Here is a tiny trained network, its code and every weight. The questions are about switching its units off for an input and a class, where a switched-off unit gives its printed mean instead of its output.

import numpy as np


def w(rows, s, z=0):
    codes = np.array(rows[::2]) - 128.0
    scale = np.full(codes.shape[1], s)
    scale[-1] = z or s
    return codes * scale


def f(y):
    return np.maximum(y, 0)


def log_softmax(a):
    a = a - a.max(-1, keepdims=True)
    return a - np.log(np.exp(a).sum(-1, keepdims=True))


def net(x, mask):
    res = np.array(x, float).reshape(1, 5) / 4 @ E
    y = f(res @ A[0][:, :-1].T + A[0][:, -1])
    res = res + np.where(mask, y, B[0][:, -1]) @ B[0][:, :-1]
    return log_softmax(res[-1] @ U[:, :-1].T + U[:, -1])


A, B = {}, {}
E = w([
[168,180,148,67,98,154,153,98,78,57,172,142],'x0',
[153,122,165,139,155,201,83,123,117,167,92,68],'x1',
[136,118,113,171,171,100,136,207,108,91,11,92],'x2',
[102,115,83,28,170,156,125,81,210,150,123,165],'x3',
[204,159,151,59,162,133,181,138,103,86,144,111],'x4',
],0.012)
A[0] = w([
[121,183,93,60,83,88,212,43,112,44,228,173,252],'N1',
[136,185,166,147,20,108,218,108,61,77,212,153,100],'N2',
[118,96,118,22,148,148,144,81,156,121,184,127,89],'N3',
[157,148,116,46,169,151,157,76,202,132,127,193,119],'N4',
[155,130,184,165,87,157,150,106,63,84,93,167,165],'N5',
[28,1,44,148,150,107,156,114,200,150,136,155,162],'N6',
[149,97,189,166,174,207,65,134,110,197,109,55,212],'N7',
[79,44,80,142,129,62,76,98,165,199,100,159,108],'N8',
[134,106,134,145,108,106,175,205,88,75,54,68,160],'N9',
],0.0088,0.0034)
B[0] = w([
[232,191,192,81,120,176,81,118,152,123,224,115,251],'N1',
[183,148,62,78,116,46,59,121,46,202,174,84,215],'N2',
[167,162,108,61,105,205,157,99,125,70,79,169,193],'N3',
[117,96,135,104,121,225,216,69,184,55,137,187,199],'N4',
[153,129,132,177,153,54,119,104,62,146,118,101,172],'N5',
[124,182,91,98,67,56,72,164,254,145,101,170,216],'N6',
[104,28,209,205,144,128,116,105,129,160,110,123,207],'N7',
[99,176,64,193,104,119,150,141,145,195,121,186,200],'N8',
[147,209,125,168,171,90,161,210,108,88,44,68,196],'N9',
],0.0095,0.019)
U = w([
[66,128,59,176,61,89,104,148,221,184,131,176,48],'0',
[140,139,154,55,114,196,192,99,164,62,163,194,123],'1',
[169,150,157,77,91,113,76,110,76,130,254,93,182],'2',
[81,15,233,197,112,139,101,86,96,191,122,76,253],'3',
[144,145,128,158,201,80,175,186,68,36,56,51,101],'4',
],0.009,0.00058)

Each question gives the input, the list of numbers given to net, and the class t.
The units are the neurons (one row each of A and B). Each row of codes is followed by its name. A weight is (code - 128) times the scale printed after its matrix; where a second scale follows, it is the last column's (A, B and U).
mask holds one flag per neuron, in row order. A switched-off neuron (its flag False) gives its mean, the last column of its row in B, instead of its output. The means were averaged over made-up inputs and are rounded, as every weight is.
A unit's drop is (log p(t) with every unit on - log p(t) with that unit switched off) / (log p(t) with every unit on - log p(t) with every unit switched off).
The circuit of an input: a set's keep is (log p(t) with only the set's units on - log p(t) with every unit switched off) / (log p(t) with every unit on - log p(t) with every unit switched off). Starting from all 9 units, units are removed one at a time, each time the one whose removal leaves the highest keep (on an exact tie, the one counted first), for as long as the keep stays at least 0.8.
circuit, biggest first: the units of the circuit, biggest drop first
unit that matters most: the unit with the biggest drop
k most important neurons: the k neurons with the biggest drops, biggest first
drop of u: that unit's drop, to one decimal
input [1,2,-4,-7,-5], class 3: unit that matters most	N1
input [7,5,3,-1,-4], class 4: 2 most important neurons	(N1; N9)
input [6,7,-1,-3,1], class 3: circuit, biggest first	(N7; N1)
input [5,-2,5,1,4], class 4: 3 most important neurons	(N9; N6; N5)
input [-1,-5,-6,8,-6], class 1: 2 most important neurons	(N4; N3)
input [-1,6,-6,5,-4], class 0: 3 most important neurons	(N1; N8; N6)
input [8,-5,6,-2,7], class 2: 2 most important neurons	(N1; N2)
input [3,6,1,-3,1], class 3: 2 most important neurons	(N7; N3)
input [2,3,1,-6,-6], class 3: 2 most important neurons	(N7; N3)
input [3,6,5,1,-5], class 3: drop of N5	0.0
input [-6,5,0,-4,-3], class 3: drop of N7	2.8
input [-6,3,-1,-5,3], class 3: drop of N7	0.5
input [3,-3,6,1,-4], class 4: drop of N9	0.2
input [4,6,3,-7,-8], class 3: circuit, biggest first	(N7)
